Below is a small trained network, with its code and all its weights. Each question gives an input and a class and asks what happens when units are switched off, that is, made to give their printed mean instead of their output.

import numpy as np


def w(rows, s, z=0):
    codes = np.array(rows[::2]) - 128.0
    scale = np.full(codes.shape[1], s)
    scale[-1] = z or s
    return codes * scale


def f(y):
    return y / 2 * (1 + np.tanh(0.7978845608 * (y + 0.044715 * y**3)))


def log_softmax(a):
    a = a - a.max(-1, keepdims=True)
    return a - np.log(np.exp(a).sum(-1, keepdims=True))


def net(x, mask):
    res = np.array(x, float).reshape(1, 6) / 4 @ E
    y = f(res @ A[0][:, :-1].T + A[0][:, -1])
    res = res + np.where(mask, y, B[0][:, -1]) @ B[0][:, :-1]
    return log_softmax(res[-1] @ U[:, :-1].T + U[:, -1])


A, B = {}, {}
E = w([
[199,139,82,92,55,181,88],'x0',
[129,128,124,133,129,127,128],'x1',
[120,122,129,122,125,127,125],'x2',
[209,22,178,137,175,135,129],'x3',
[128,98,93,180,92,140,249],'x4',
[125,125,125,131,128,130,125],'x5',
],0.013)
A[0] = w([
[208,60,148,129,141,102,104,64],'n1',
[146,48,120,157,118,159,155,84],'n2',
[220,100,96,108,15,221,101,125],'n3',
[195,79,147,109,169,153,119,42],'n4',
[196,57,148,109,156,125,115,170],'n5',
[127,209,105,111,52,105,40,155],'n6',
[139,101,100,102,123,96,105,117],'n7',
[47,215,109,134,105,96,141,143],'n8',
[31,188,102,163,98,125,175,67],'n9',
[179,91,165,150,167,184,118,183],'n10',
[159,109,140,120,124,121,113,87],'n11',
[133,143,154,108,218,89,8,110],'n12',
[129,96,96,103,138,98,130,123],'n13',
[130,114,147,93,177,80,49,50],'n14',
[163,85,143,122,180,85,166,118],'n15',
[203,91,89,118,36,167,114,4],'n16',
[121,138,153,103,184,104,39,203],'n17',
[136,98,128,126,128,87,147,127],'n18',
[143,130,107,126,74,138,197,51],'n19',
[151,136,123,125,130,86,114,104],'n20',
[123,76,156,154,140,122,163,121],'n21',
[169,184,119,96,99,172,11,132],'n22',
[122,146,120,113,122,125,103,121],'n23',
],0.015)
B[0] = w([
[88,178,191,125,129,116,134,187],'n1',
[133,105,80,114,120,181,120,174],'n2',
[107,192,218,125,120,82,133,245],'n3',
[145,200,170,139,120,150,123,172],'n4',
[132,100,91,136,147,80,137,228],'n5',
[125,116,89,126,146,240,131,247],'n6',
[150,130,154,117,130,139,124,136],'n7',
[131,163,207,129,133,48,117,228],'n8',
[134,89,112,122,121,65,140,189],'n9',
[122,74,110,121,125,104,125,219],'n10',
[109,157,127,162,138,141,154,138],'n11',
[120,116,172,120,133,6,138,240],'n12',
[128,121,137,134,130,143,143,131],'n13',
[129,88,77,129,111,80,128,179],'n14',
[133,109,83,119,116,169,102,190],'n15',
[135,62,91,141,132,23,145,174],'n16',
[124,202,198,142,106,152,147,253],'n17',
[140,122,110,119,119,142,133,150],'n18',
[108,171,199,140,155,78,109,155],'n19',
[92,116,128,132,148,135,126,127],'n20',
[147,112,87,116,123,157,117,181],'n21',
[142,115,63,124,134,205,105,241],'n22',
[146,133,136,156,123,164,152,150],'n23',
],0.024,0.019)
U = w([
[60,211,215,167,108,101,148,233],'0',
[98,21,122,172,113,8,182,254],'1',
[140,73,50,139,128,254,111,16],'2',
],0.008,0.00074)

Each question gives the input, the list of numbers given to net, and the class t.
The units are the neurons (one row each of A and B). Each row of codes is followed by its name. A weight is (code - 128) times the scale printed after its matrix; where a second scale follows, it is the last column's (A, B and U).
mask holds one flag per neuron, in row order. A switched-off neuron (its flag False) gives its mean, the last column of its row in B, instead of its output. The means were averaged over made-up inputs and are rounded, as every weight is.
A unit's drop is (log p(t) with every unit on - log p(t) with that unit switched off) / (log p(t) with every unit on - log p(t) with every unit switched off).
The circuit of an input: a set's keep is (log p(t) with only the set's units on - log p(t) with every unit switched off) / (log p(t) with every unit on - log p(t) with every unit switched off). Starting from the 12 units with the biggest drops (on a tie, the unit counted first), units are removed one at a time, each time the one whose removal leaves the highest keep (on an exact tie, the one counted first), for as long as the keep stays at least 0.8.
circuit, biggest first: the units of the circuit, biggest drop first
k most important neurons: the k neurons with the biggest drops, biggest first
drop of u: that unit's drop, to one decimal
input [-3,-7,-7,-5,7,7], class 1: circuit, biggest first	n9
input [-1,-5,-2,-2,3,-4], class 1: 4 most important neurons	n17; n3; n1; n4
input [7,-1,7,8,0,-5], class 0: 4 most important neurons	n3; n4; n1; n12
input [4,-3,8,0,-1,4], class 2: circuit, biggest first	n8; n12
input [0,2,-2,5,-4,-7], class 1: 4 most important neurons	n5; n3; n10; n14
input [2,3,6,-8,-7,5], class 2: 2 most important neurons	n6; n22
input [-3,4,-7,6,-6,6], class 1: 4 most important neurons	n14; n12; n5; n10
input [-8,-4,-2,-8,1,-2], class 1: 3 most important neurons	n9; n17; n3
input [-7,7,7,7,-8,-1], class 1: 2 most important neurons	n14; n12
input [-2,0,-4,5,-2,-2], class 1: 2 most important neurons	n3; n5
input [8,-7,3,-2,0,2], class 2: 2 most important neurons	n22; n6
input [-1,6,8,-1,6,8], class 1: 3 most important neurons	n17; n3; n6
input [0,2,7,-5,1,4], class 1: 2 most important neurons	n17; n3
input [7,-8,-8,-1,-5,-7], class 2: circuit, biggest first	n22
input [-4,-1,4,0,2,6], class 1: drop of n22	4.1
input [8,-2,-7,-6,-3,6], class 2: drop of n6	0.8
input [3,4,-3,-8,-2,-3], class 2: drop of n6	0.7
